Below is a small trained network, with its code and all its weights. Each question gives an input and a class and asks what happens when units are switched off, that is, made to give their printed mean instead of their output.

import numpy as np


def w(rows, s, z=0):
    codes = np.array(rows[::2]) - 128.0
    scale = np.full(codes.shape[1], s)
    scale[-1] = z or s
    return codes * scale


def norm(h):
    return h / np.sqrt((h * h).mean(-1, keepdims=True) + 1e-5)


def f(y):
    return y / 2 * (1 + np.tanh(0.7978845608 * (y + 0.044715 * y**3)))


def log_softmax(a):
    a = a - a.max(-1, keepdims=True)
    return a - np.log(np.exp(a).sum(-1, keepdims=True))


def net(x, mask):
    res = np.array(x, float).reshape(1, 5) / 4 @ E
    u = 0
    for l in range(4):
        y = f(norm(res) @ A[l][:, :-1].T + A[l][:, -1])
        res = res + np.where(mask[u : u + 10], y, B[l][:, -1]) @ B[l][:, :-1]
        u += 10
    return log_softmax(norm(res)[-1] @ U[:, :-1].T + U[:, -1])


A, B = {}, {}
E = w([
[132,118,124,218,150,140,250,168,51,164],'x0',
[150,121,79,179,193,95,105,81,141,29],'x1',
[86,147,78,107,100,200,180,130,192,84],'x2',
[69,142,110,109,165,34,134,233,154,118],'x3',
[167,161,20,45,143,138,119,128,31,98],'x4',
],0.011)
A[0] = w([
[165,147,148,132,188,180,136,151,120,149,3],'0.n1',
[3,88,88,70,70,159,133,163,114,238,93],'0.n2',
[78,105,138,82,118,99,39,89,131,152,154],'0.n3',
[145,141,84,36,133,134,170,113,98,90,157],'0.n4',
[149,188,109,70,102,108,148,133,72,138,44],'0.n5',
[44,122,148,167,65,178,138,124,176,55,132],'0.n6',
[79,107,120,109,154,132,137,89,105,152,5],'0.n7',
[132,106,95,173,157,89,209,121,74,178,88],'0.n8',
[146,35,132,128,182,53,157,42,124,63,139],'0.n9',
[106,89,119,130,168,69,168,88,131,8,77],'0.n10',
],0.007,0.0053)
B[0] = w([
[131,62,114,95,148,104,61,156,186,56,92],'0.n1',
[189,207,118,190,71,182,57,192,150,54,253],'0.n2',
[131,38,160,138,109,159,180,137,53,110,226],'0.n3',
[45,136,121,153,85,76,174,56,107,150,252],'0.n4',
[31,191,125,193,101,137,58,98,101,106,154],'0.n5',
[118,166,155,129,122,92,197,80,110,120,240],'0.n6',
[76,147,124,178,147,135,29,148,194,110,83],'0.n7',
[122,1,173,88,98,152,131,150,102,62,231],'0.n8',
[145,210,153,137,48,157,84,200,107,168,223],'0.n9',
[189,170,111,161,42,188,83,177,178,137,184],'0.n10',
],0.0079,0.0036)
A[1] = w([
[148,147,196,138,74,122,185,127,119,62,124],'1.n1',
[89,146,62,92,144,59,158,214,196,152,20],'1.n2',
[45,161,106,93,142,93,174,197,159,86,47],'1.n3',
[84,87,155,2,170,117,63,82,179,123,57],'1.n4',
[120,149,155,51,81,123,46,104,164,111,98],'1.n5',
[127,134,204,32,55,123,158,155,68,228,127],'1.n6',
[124,129,161,111,201,49,100,202,119,145,165],'1.n7',
[126,140,107,161,146,158,179,150,92,166,4],'1.n8',
[79,111,88,100,171,78,99,231,136,124,95],'1.n9',
[171,119,61,240,221,99,103,89,151,2,165],'1.n10',
],0.0075,0.0039)
B[1] = w([
[92,128,36,110,160,123,88,130,160,95,224],'1.n1',
[139,162,172,147,243,189,85,102,162,148,172],'1.n2',
[166,155,158,126,214,203,126,66,154,146,191],'1.n3',
[126,55,140,134,166,128,169,139,107,67,153],'1.n4',
[156,67,190,133,181,111,211,232,78,23,192],'1.n5',
[181,188,95,173,113,105,83,157,158,70,253],'1.n6',
[158,147,173,144,155,129,147,62,99,150,197],'1.n7',
[87,95,175,94,128,162,125,166,126,107,142],'1.n8',
[168,202,232,117,254,249,101,72,113,193,188],'1.n9',
[136,216,199,53,21,154,82,226,133,118,206],'1.n10',
],0.0084,0.005)
A[2] = w([
[212,77,112,126,73,234,138,1,123,135,4],'2.n1',
[162,147,183,141,141,157,128,17,104,138,119],'2.n2',
[72,108,197,197,134,105,93,101,212,85,98],'2.n3',
[120,112,173,118,82,121,125,147,177,193,135],'2.n4',
[104,159,48,164,121,166,153,133,186,81,167],'2.n5',
[105,128,19,47,165,112,102,116,87,176,38],'2.n6',
[140,126,123,112,96,142,68,231,123,252,171],'2.n7',
[128,127,58,62,156,101,113,136,112,119,51],'2.n8',
[22,101,182,155,114,90,113,97,187,165,14],'2.n9',
[95,48,132,140,158,173,154,179,91,103,50],'2.n10',
],0.0084,0.0039)
B[2] = w([
[122,164,208,122,246,169,92,152,170,162,233],'2.n1',
[129,151,117,164,212,128,157,101,126,157,209],'2.n2',
[69,145,102,106,66,132,121,130,29,193,215],'2.n3',
[127,189,100,81,124,114,136,115,62,92,152],'2.n4',
[178,84,100,150,127,67,105,146,155,164,254],'2.n5',
[56,137,130,157,117,128,103,139,92,154,141],'2.n6',
[141,131,100,119,99,108,94,136,169,79,201],'2.n7',
[106,109,143,132,101,128,124,141,97,165,127],'2.n8',
[64,146,123,155,75,145,137,82,76,165,147],'2.n9',
[149,105,162,113,140,120,173,161,128,100,153],'2.n10',
],0.011,0.0051)
A[3] = w([
[119,65,138,129,163,109,206,190,92,71,113],'3.n1',
[92,94,169,71,127,96,80,85,151,93,98],'3.n2',
[108,150,95,50,162,105,107,144,104,128,91],'3.n3',
[32,166,94,122,129,79,124,97,96,132,164],'3.n4',
[170,80,121,172,151,13,77,77,109,123,111],'3.n5',
[134,140,189,154,90,130,207,152,146,158,180],'3.n6',
[108,143,78,71,160,133,105,118,55,99,1],'3.n7',
[54,135,153,112,181,84,113,189,154,173,27],'3.n8',
[58,114,63,65,124,177,202,96,247,116,26],'3.n9',
[79,128,124,119,93,116,153,97,114,127,68],'3.n10',
],0.012,0.0034)
B[3] = w([
[99,88,146,91,135,149,138,99,166,79,252],'3.n1',
[78,84,150,171,107,203,187,155,100,74,157],'3.n2',
[110,122,174,155,83,172,162,77,119,134,158],'3.n3',
[123,103,88,91,129,129,118,96,120,179,210],'3.n4',
[166,107,48,126,144,53,184,119,183,127,196],'3.n5',
[110,126,108,90,121,138,103,109,92,92,254],'3.n6',
[74,113,148,164,104,117,128,142,120,172,182],'3.n7',
[125,149,147,178,152,195,145,111,160,127,159],'3.n8',
[222,140,112,187,158,2,174,107,99,134,216],'3.n9',
[115,112,123,137,132,122,158,114,75,147,146],'3.n10',
],0.015,0.0047)
U = w([
[133,193,176,140,226,211,105,91,147,154,180],'0',
[151,199,118,119,25,151,63,206,139,72,149],'1',
[83,46,145,111,128,158,178,138,98,39,161],'2',
[8,149,89,135,74,122,124,72,63,206,158],'3',
[180,139,87,148,149,32,150,104,132,137,253],'4',
[133,96,38,98,137,89,87,138,206,155,99],'5',
[76,75,101,117,129,130,85,140,195,179,7],'6',
[76,85,91,87,126,146,100,159,185,172,9],'7',
],0.016,0.0055)

Each question gives the input, the list of numbers given to net, and the class t.
The units are the neurons (one row each of A and B). Each row of codes is followed by its name. A weight is (code - 128) times the scale printed after its matrix; where a second scale follows, it is the last column's (A, B and U).
mask holds one flag per neuron, layer by layer. A switched-off neuron (its flag False) gives its mean, the last column of its row in B, instead of its output. The means were averaged over made-up inputs and are rounded, as every weight is.
A unit's drop is (log p(t) with every unit on - log p(t) with that unit switched off) / (log p(t) with every unit on - log p(t) with every unit switched off).
The circuit of an input: a set's keep is (log p(t) with only the set's units on - log p(t) with every unit switched off) / (log p(t) with every unit on - log p(t) with every unit switched off). Starting from the 12 units with the biggest drops (on a tie, the unit counted first), units are removed one at a time, each time the one whose removal leaves the highest keep (on an exact tie, the one counted first), for as long as the keep stays at least 0.8.
circuit, biggest first: the units of the circuit, biggest drop first
top k neurons: the k neurons with the biggest drops, biggest first
top k neurons in layer l: the k neurons of layer l with the biggest drops, biggest first
input [1,-6,8,-1,8], class 3: circuit, biggest first : (0.n4)
input [0,-6,3,6,5], class 0: top 2 neurons : (1.n9 1.n3)
input [-4,7,1,8,-2], class 0: top 2 neurons : (1.n9 0.n2)
input [-6,-6,-8,-7,-7], class 4: circuit, biggest first : (1.n6 3.n5 1.n10)
input [4,-6,3,5,-5], class 1: top 2 neurons : (0.n2 2.n1)
input [7,-3,-8,-7,-8], class 3: top 3 neurons in layer 2 : (2.n5 2.n3 2.n9)
input [-7,-5,-6,5,-8], class 3: top 2 neurons in layer 1 : (1.n10 1.n7)
input [2,-2,-7,-5,0], class 4: top 3 neurons : (3.n5 1.n6 1.n9)
input [-7,1,-2,3,8], class 3: top 3 neurons in layer 0 : (0.n4 0.n8 0.n5)
input [-5,-4,6,-1,-2], class 4: top 2 neurons : (3.n9 0.n6)
input [-5,-6,8,-2,7], class 4: top 2 neurons in layer 0 : (0.n4 0.n9)
input [-3,-3,2,-3,-2], class 5: top 2 neurons : (1.n1 2.n5)
input [8,6,-2,8,-7], class 0: circuit, biggest first : (1.n9 3.n8)
input [3,1,-5,8,7], class 0: circuit, biggest first : (1.n9)
input [8,-6,-1,4,-3], class 2: top 4 neurons : (3.n1 0.n8 0.n9 1.n10)
input [5,6,1,-1,7], class 3: top 3 neurons : (0.n4 0.n2 1.n6)
input [-3,0,8,2,7], class 4: top 3 neurons : (3.n9 2.n3 1.n3)
input [-5,-2,1,4,-6], class 3: top 2 neurons in layer 2 : (2.n3 2.n9)
input [6,-3,-6,-7,6], class 0: top 2 neurons : (2.n1 2.n5)
input [-8,4,-4,5,-8], class 2: circuit, biggest first : (3.n2)
input [1,-8,-8,-3,-3], class 1: top 4 neurons : (2.n5 0.n2 3.n9 1.n6)
input [-5,6,1,-2,5], class 1: top 3 neurons : (1.n10 0.n10 0.n8)
input [-4,2,-3,-2,-3], class 2: top 2 neurons : (1.n5 2.n5)
input [-8,8,-8,6,-5], class 1: top 2 neurons in layer 0 : (0.n10 0.n9)
input [1,7,3,8,-3], class 0: top 3 neurons in layer 1 : (1.n2 1.n9 1.n3)
input [7,2,-4,1,8], class 3: top 2 neurons : (1.n5 3.n7)
input [1,-4,8,0,-6], class 4: circuit, biggest first : (3.n9)
